Below is a small trained network, with its code and all its weights. Each question gives an input and a target symbol and asks what happens when units are switched off, that is, made to give their printed mean instead of their output.

import numpy as np


def w(rows, s, z=0):
    codes = np.array(rows[::2]) - 128.0
    scale = np.full(codes.shape[1], s)
    scale[-1] = z or s
    return codes * scale


def f(y):
    return np.maximum(y, 0)


def softmax(a):
    e = np.exp(a - a.max(-1, keepdims=True))
    return e / e.sum(-1, keepdims=True)


def log_softmax(a):
    a = a - a.max(-1, keepdims=True)
    return a - np.log(np.exp(a).sum(-1, keepdims=True))


def net(x, mask):
    ids = ['ΓΔΠΣΨαβηθμξτφ'.index(c) for c in x.split()]
    T = len(ids)
    res = E[ids] + P[:T]
    u = 0
    for l in range(2):
        r = res
        for j in range(3):
            rows = slice(2 * j, 2 * j + 2)
            q, k, v = (r @ M[l][rows].T for M in (Q, K, V))
            z = softmax(np.where(np.tri(T) > 0, q @ k.T / 2**0.5, -1e9)) @ v
            o = O[l][rows]
            res = res + np.where(mask[u + j], z, o[:, -1]) @ o[:, :-1]
        u += 3
        y = f(res @ A[l][:, :-1].T + A[l][:, -1])
        res = res + np.where(mask[u : u + 8], y, B[l][:, -1]) @ B[l][:, :-1]
        u += 8
    return log_softmax(res[-1] @ U[:, :-1].T + U[:, -1])


Q, K, V, O, A, B = {}, {}, {}, {}, {}, {}
E = w([
[134,91,81,128,219,113,147],'Γ',
[112,200,134,172,113,165,167],'Δ',
[166,100,216,113,146,158,146],'Π',
[191,164,119,166,138,165,108],'Σ',
[87,166,105,144,176,193,158],'Ψ',
[151,113,167,6,101,146,126],'α',
[57,154,59,97,93,103,62],'β',
[140,60,46,150,89,159,155],'η',
[92,188,114,155,149,180,164],'θ',
[188,156,131,128,175,120,183],'μ',
[148,67,63,149,91,138,213],'ξ',
[17,120,226,128,79,108,132],'τ',
[170,213,118,126,195,64,105],'φ',
],0.021)
P = w([
[13,254,211,109,155,179,41],'0',
[39,203,163,146,137,189,79],'1',
[65,178,140,159,140,194,98],'2',
[85,158,113,147,146,179,110],'3',
[104,148,91,145,148,174,125],'4',
[121,135,72,145,149,165,142],'5',
[141,130,57,147,147,163,164],'6',
[160,115,47,146,147,148,170],'7',
[179,110,34,150,149,137,188],'8',
[196,100,22,156,138,128,204],'9',
[215,89,8,169,132,122,207],'10',
],0.0075)
Q[0] = w([
[127,144,147,143,136,167,137],'L0H0',
[110,152,91,127,109,140,132],'L0H0',
[116,61,197,120,42,2,40],'L0H1',
[156,96,177,127,126,175,146],'L0H1',
[99,106,130,146,137,125,112],'L0H2',
[140,99,160,159,147,138,144],'L0H2',
],0.021)
K[0] = w([
[132,129,128,162,136,111,135],'L0H0',
[125,140,80,115,98,111,115],'L0H0',
[2,147,213,107,100,151,128],'L0H1',
[197,99,198,100,97,195,172],'L0H1',
[100,134,109,110,101,102,111],'L0H2',
[151,101,172,92,136,170,144],'L0H2',
],0.016)
V[0] = w([
[166,103,134,122,98,140,144],'L0H0',
[156,121,159,3,114,181,136],'L0H0',
[203,216,168,164,123,33,216],'L0H1',
[145,191,183,162,57,227,100],'L0H1',
[156,131,100,22,109,154,126],'L0H2',
[105,115,159,135,189,111,99],'L0H2',
],0.0069)
O[0] = w([
[147,117,93,116,115,174,63,92],'L0H0',
[88,24,2,170,249,128,169,155],'L0H0',
[52,248,89,47,3,23,128,125],'L0H1',
[206,172,110,16,88,151,200,254],'L0H1',
[117,189,173,51,98,92,125,144],'L0H2',
[175,102,134,139,155,73,159,130],'L0H2',
],0.0052,0.0039)
A[0] = w([
[167,128,121,213,86,104,107,164],'L0N0',
[193,143,162,108,41,148,97,101],'L0N1',
[104,128,166,221,173,137,104,4],'L0N2',
[4,135,106,142,48,95,86,14],'L0N3',
[178,69,193,178,120,112,144,35],'L0N4',
[59,162,92,161,161,113,1,93],'L0N5',
[122,137,245,51,97,108,93,8],'L0N6',
[147,151,29,152,166,132,123,14],'L0N7',
],0.0099,0.0025)
B[0] = w([
[98,160,83,99,187,112,120,186],'L0N0',
[111,160,172,82,160,104,82,242],'L0N1',
[98,41,50,143,147,84,35,173],'L0N2',
[74,100,66,55,89,169,1,164],'L0N3',
[116,122,104,71,89,140,187,145],'L0N4',
[181,103,254,169,44,155,87,190],'L0N5',
[101,188,224,98,169,21,115,188],'L0N6',
[102,196,176,92,102,71,131,255],'L0N7',
],0.0088,0.0051)
Q[1] = w([
[147,28,160,128,179,131,94],'L1H0',
[78,83,147,155,120,54,78],'L1H0',
[106,107,33,135,166,246,189],'L1H1',
[21,200,159,160,192,109,92],'L1H1',
[140,60,88,176,102,109,139],'L1H2',
[102,170,230,81,104,100,88],'L1H2',
],0.011)
K[1] = w([
[55,79,193,66,160,184,117],'L1H0',
[20,107,162,162,89,96,126],'L1H0',
[77,68,45,102,68,151,239],'L1H1',
[108,169,69,197,99,90,120],'L1H1',
[85,31,151,89,138,129,137],'L1H2',
[98,252,139,204,159,115,64],'L1H2',
],0.011)
V[1] = w([
[58,119,43,164,60,172,253],'L1H0',
[128,128,87,129,216,143,28],'L1H0',
[54,216,93,218,160,164,91],'L1H1',
[110,138,235,170,195,209,100],'L1H1',
[150,50,152,69,99,106,160],'L1H2',
[67,127,157,137,122,151,131],'L1H2',
],0.0054)
O[1] = w([
[74,153,220,73,237,253,91,2],'L1H0',
[178,151,83,104,115,66,139,164],'L1H0',
[154,204,107,119,219,34,31,161],'L1H1',
[106,133,23,28,180,57,132,183],'L1H1',
[217,142,85,132,143,222,15,73],'L1H2',
[114,136,111,143,165,140,152,122],'L1H2',
],0.005,0.0096)
A[1] = w([
[92,161,64,182,52,200,99,122],'L1N0',
[90,216,209,220,150,166,66,36],'L1N1',
[167,71,82,107,117,98,96,157],'L1N2',
[78,185,144,109,144,76,85,90],'L1N3',
[101,124,211,78,169,94,106,82],'L1N4',
[118,175,128,148,140,115,220,104],'L1N5',
[105,85,89,197,126,232,154,143],'L1N6',
[82,142,97,130,250,189,140,8],'L1N7',
],0.011)
B[1] = w([
[148,66,164,77,191,11,125,160],'L1N0',
[187,115,218,237,84,177,185,141],'L1N1',
[120,164,184,179,160,203,130,213],'L1N2',
[78,40,149,125,147,208,168,250],'L1N3',
[156,224,48,186,106,164,77,174],'L1N4',
[172,132,145,91,145,197,62,201],'L1N5',
[213,150,88,123,10,72,58,152],'L1N6',
[83,126,2,178,46,69,222,136],'L1N7',
],0.0089,0.011)
U = w([
[165,250,137,59,184,97,90,254],'Γ',
[142,2,195,76,174,150,239,151],'Δ',
[192,68,122,113,78,242,81,62],'Π',
[106,111,129,126,87,94,147,118],'Σ',
[156,146,204,142,118,211,97,23],'Ψ',
[103,112,70,141,123,81,171,116],'α',
[155,84,221,67,115,129,25,39],'β',
[134,142,95,186,104,169,172,82],'η',
[99,85,118,88,137,43,150,103],'θ',
[152,82,118,196,203,126,111,143],'μ',
[168,112,50,145,64,62,90,103],'ξ',
[86,122,86,124,81,190,52,70],'τ',
[135,173,214,181,60,86,141,81],'φ',
],0.0082,0.0087)

Each question gives the input, a string of symbols that net reads in full, and the target symbol t.
The units are the heads (2 rows each of Q, K, V and O) and the neurons (one row each of A and B). Each row of codes is followed by its name. A weight is (code - 128) times the scale printed after its matrix; where a second scale follows, it is the last column's (O, A, B and U).
mask holds one flag per unit, layer by layer, with each layer's heads first. A switched-off unit (its flag False) gives its mean, the last column of its rows in O or B, instead of its output. The means were averaged over made-up inputs and are rounded, as every weight is.
A unit's drop is (log p(t) with every unit on - log p(t) with that unit switched off) / (log p(t) with every unit on - log p(t) with every unit switched off).
The circuit of an input: a set's keep is (log p(t) with only the set's units on - log p(t) with every unit switched off) / (log p(t) with every unit on - log p(t) with every unit switched off). Starting from the 12 units with the biggest drops (on a tie, the unit counted first), units are removed one at a time, each time the one whose removal leaves the highest keep (on an exact tie, the one counted first), for as long as the keep stays at least 0.8.
units of the circuit, in order: the units of the circuit, biggest drop first
unit that matters most: the unit with the biggest drop
k most important neurons: the k neurons with the biggest drops, biggest first
top k neurons in layer l: the k neurons of layer l with the biggest drops, biggest first
which heads matter: for each layer, one digit per head in row order, 1 if its drop is at least 0.15 and else 0, layers parted by /
input Σ Σ θ Σ α Σ θ θ τ, target τ: units of the circuit, in order : [L1N4 L0N3]
input θ α α τ, target τ: units of the circuit, in order : [L0N3]
input Σ α Γ Ψ, target μ: which heads matter : 010 / 010
input Π Σ Σ Γ Π Σ μ α Π, target Π: 4 most important neurons : [L0N7 L0N1 L0N6 L1N6]
input ξ η θ Δ, target ξ: 3 most important neurons : [L1N6 L0N2 L1N7]
input α α Π Σ α Σ η, target ξ: which heads matter : 000 / 010
input Σ Σ Σ θ α α, target Δ: units of the circuit, in order : [L0H0 L0H1 L1H1]
input Π Π η ξ Σ Σ ξ θ ξ ξ, target ξ: units of the circuit, in order : [L1N6 L1H1 L1N3]
input θ τ Δ α Σ ξ τ θ Σ α, target Δ: 2 most important neurons : [L1N4 L0N7]
input β α α Σ Ψ φ α θ, target θ: which heads matter : 010 / 000
input Π τ θ, target η: 2 most important neurons : [L1N7 L1N1]
input Σ α η α Σ Π, target Γ: which heads matter : 001 / 000
input β η Γ β τ ξ, target ξ: units of the circuit, in order : [L1N6 L1N3 L1H1]
input θ α θ α β, target β: unit that matters most : L0N5
input Π Π α α φ η Σ α Σ Π α, target Π: which heads matter : 100 / 011
input Σ α τ Γ φ μ Ψ, target Δ: which heads matter : 010 / 110
input Σ Σ θ Σ α α ξ μ Π Δ θ, target Δ: top 2 neurons in layer 1 : [L1N0 L1N3]
input θ Ψ Δ, target Ψ: which heads matter : 110 / 100
input τ Σ τ θ Γ Σ α α α Π Γ, target μ: 2 most important neurons : [L1N2 L0N2]
input α Γ β Σ Σ α Σ Σ τ α, target Π: 2 most important neurons : [L0N7 L0N6]
input α α α Δ, target Ψ: unit that matters most : L1H0
input Γ Σ Σ ξ Δ Π Δ, target φ: top 4 neurons in layer 0 : [L0N1 L0N6 L0N4 L0N3]
